Below is a small trained network, with its code and all its weights. Each question gives an input and a class and asks what happens when units are switched off, that is, made to give their printed mean instead of their output.

import numpy as np


def w(rows, s, z=0):
    codes = np.array(rows[::2]) - 128.0
    scale = np.full(codes.shape[1], s)
    scale[-1] = z or s
    return codes * scale


def norm(h):
    return h / np.sqrt((h * h).mean(-1, keepdims=True) + 1e-5)


def f(y):
    return y / 2 * (1 + np.tanh(0.7978845608 * (y + 0.044715 * y**3)))


def log_softmax(a):
    a = a - a.max(-1, keepdims=True)
    return a - np.log(np.exp(a).sum(-1, keepdims=True))


def net(x, mask):
    res = np.array(x, float).reshape(1, 6) / 4 @ E
    u = 0
    for l in range(4):
        y = f(norm(res) @ A[l][:, :-1].T + A[l][:, -1])
        res = res + np.where(mask[u : u + 10], y, B[l][:, -1]) @ B[l][:, :-1]
        u += 10
    return log_softmax(norm(res)[-1] @ U[:, :-1].T + U[:, -1])


A, B = {}, {}
E = w([
[84,149,99],'x0',
[190,253,180],'x1',
[228,72,100],'x2',
[111,79,234],'x3',
[183,108,128],'x4',
[130,162,65],'x5',
],0.0067)
A[0] = w([
[76,152,81,112],'L0N0',
[8,139,42,75],'L0N1',
[138,172,54,30],'L0N2',
[201,34,82,103],'L0N3',
[69,167,78,70],'L0N4',
[84,247,87,254],'L0N5',
[189,39,224,130],'L0N6',
[145,164,60,99],'L0N7',
[105,85,212,122],'L0N8',
[214,196,203,154],'L0N9',
],0.016,0.0035)
B[0] = w([
[181,133,141,166],'L0N0',
[255,131,153,228],'L0N1',
[118,104,173,165],'L0N2',
[179,176,42,229],'L0N3',
[188,131,162,168],'L0N4',
[163,51,130,240],'L0N5',
[112,188,194,255],'L0N6',
[86,90,143,172],'L0N7',
[69,114,181,204],'L0N8',
[42,159,39,250],'L0N9',
],0.028,0.008)
A[1] = w([
[42,42,143,86],'L1N0',
[116,141,151,114],'L1N1',
[73,95,88,45],'L1N2',
[135,171,176,189],'L1N3',
[147,195,164,189],'L1N4',
[114,169,106,5],'L1N5',
[65,106,62,68],'L1N6',
[138,149,153,148],'L1N7',
[183,252,212,212],'L1N8',
[12,13,132,122],'L1N9',
],0.013,0.0027)
B[1] = w([
[86,62,58,160],'L1N0',
[117,118,152,132],'L1N1',
[182,118,143,146],'L1N2',
[87,90,124,171],'L1N3',
[83,112,79,183],'L1N4',
[128,174,121,135],'L1N5',
[210,144,180,171],'L1N6',
[116,109,129,143],'L1N7',
[45,39,33,254],'L1N8',
[84,3,44,188],'L1N9',
],0.019,0.0074)
A[2] = w([
[172,204,124,158],'L2N0',
[136,124,201,24],'L2N1',
[93,1,70,109],'L2N2',
[104,42,100,111],'L2N3',
[115,85,123,101],'L2N4',
[114,136,115,51],'L2N5',
[215,162,114,168],'L2N6',
[73,193,229,111],'L2N7',
[13,123,166,1],'L2N8',
[218,107,105,108],'L2N9',
],0.0097,0.0029)
B[2] = w([
[114,142,48,146],'L2N0',
[155,153,176,110],'L2N1',
[87,62,254,255],'L2N2',
[94,76,219,197],'L2N3',
[112,111,168,145],'L2N4',
[140,136,131,117],'L2N5',
[95,85,63,192],'L2N6',
[119,69,38,141],'L2N7',
[78,46,202,190],'L2N8',
[105,31,133,205],'L2N9',
],0.011,0.0049)
A[3] = w([
[113,21,45,220],'L3N0',
[163,130,117,79],'L3N1',
[135,91,168,94],'L3N2',
[152,72,28,250],'L3N3',
[142,194,96,134],'L3N4',
[123,127,119,55],'L3N5',
[222,110,95,109],'L3N6',
[161,191,72,150],'L3N7',
[3,176,170,182],'L3N8',
[86,143,131,89],'L3N9',
],0.019,0.0023)
B[3] = w([
[93,154,253,254],'L3N0',
[140,143,122,137],'L3N1',
[156,67,117,152],'L3N2',
[86,193,205,231],'L3N3',
[86,137,84,150],'L3N4',
[124,133,128,126],'L3N5',
[178,161,126,191],'L3N6',
[68,172,95,164],'L3N7',
[134,7,53,215],'L3N8',
[127,97,113,147],'L3N9',
],0.027,0.014)
U = w([
[88,68,134,253],'0',
[182,220,119,28],'1',
[87,136,19,42],'2',
[251,124,144,152],'3',
[109,208,150,82],'4',
],0.016,0.006)

Each question gives the input, the list of numbers given to net, and the class t.
The units are the neurons (one row each of A and B). Each row of codes is followed by its name. A weight is (code - 128) times the scale printed after its matrix; where a second scale follows, it is the last column's (A, B and U).
mask holds one flag per neuron, layer by layer. A switched-off neuron (its flag False) gives its mean, the last column of its row in B, instead of its output. The means were averaged over made-up inputs and are rounded, as every weight is.
A unit's drop is (log p(t) with every unit on - log p(t) with that unit switched off) / (log p(t) with every unit on - log p(t) with every unit switched off).
The circuit of an input: a set's keep is (log p(t) with only the set's units on - log p(t) with every unit switched off) / (log p(t) with every unit on - log p(t) with every unit switched off). Starting from the 12 units with the biggest drops (on a tie, the unit counted first), units are removed one at a time, each time the one whose removal leaves the highest keep (on an exact tie, the one counted first), for as long as the keep stays at least 0.8.
units of the circuit, in order: the units of the circuit, biggest drop first
top k neurons: the k neurons with the biggest drops, biggest first
k most important neurons of layer l: the k neurons of layer l with the biggest drops, biggest first
drop when u is switched off: that unit's drop, to one decimal
input [5,-2,7,-1,-6,-5], class 2: units of the circuit, in order	[L0N3]
input [7,1,5,-2,4,5], class 4: top 4 neurons	[L3N8; L0N3; L3N0; L0N8]
input [6,-2,-5,0,-7,-8], class 3: units of the circuit, in order	[L0N1; L0N9]
input [-3,-3,7,1,3,2], class 4: units of the circuit, in order	[L0N3; L3N3]
input [5,4,0,4,8,-1], class 2: top 3 neurons	[L0N9; L0N5; L3N0]
input [8,-1,5,7,-8,6], class 3: top 2 neurons	[L0N1; L0N9]
input [-2,-4,4,-7,4,-8], class 2: 2 most important neurons of layer 3	[L3N7; L3N4]
input [4,-5,5,4,-3,8], class 4: top 2 neurons	[L3N3; L0N5]
input [1,-8,7,-5,-8,8], class 4: top 3 neurons	[L3N3; L3N8; L0N5]
input [-1,-1,8,-1,5,3], class 4: 2 most important neurons of layer 0	[L0N3; L0N9]
input [6,-6,5,-5,-5,-4], class 3: top 4 neurons	[L0N1; L0N9; L0N6; L3N6]
input [5,-7,8,-7,-4,7], class 4: top 2 neurons	[L3N3; L3N8]
input [4,-3,3,-8,6,1], class 1: 2 most important neurons of layer 0	[L0N3; L0N6]
input [7,1,2,-2,8,5], class 3: units of the circuit, in order	[L0N9]
input [-4,-6,2,-7,0,2], class 4: 2 most important neurons of layer 0	[L0N5; L0N3]
input [0,2,6,-6,0,0], class 4: top 2 neurons	[L0N3; L0N8]
input [8,5,8,-3,7,-3], class 2: 3 most important neurons of layer 3	[L3N0; L3N4; L3N7]
input [-2,6,7,5,-1,0], class 2: drop when L0N9 is switched off	0.4
input [-5,0,8,-3,0,-8], class 2: drop when L3N0 is switched off	0.1
input [8,-1,1,-3,-4,-8], class 3: drop when L3N5 is switched off	0.0
input [0,-4,8,2,7,-6], class 2: most important neuron of layer 2	[L2N9]
input [6,-2,6,-8,5,-5], class 1: 2 most important neurons of layer 0	[L0N3; L0N6]
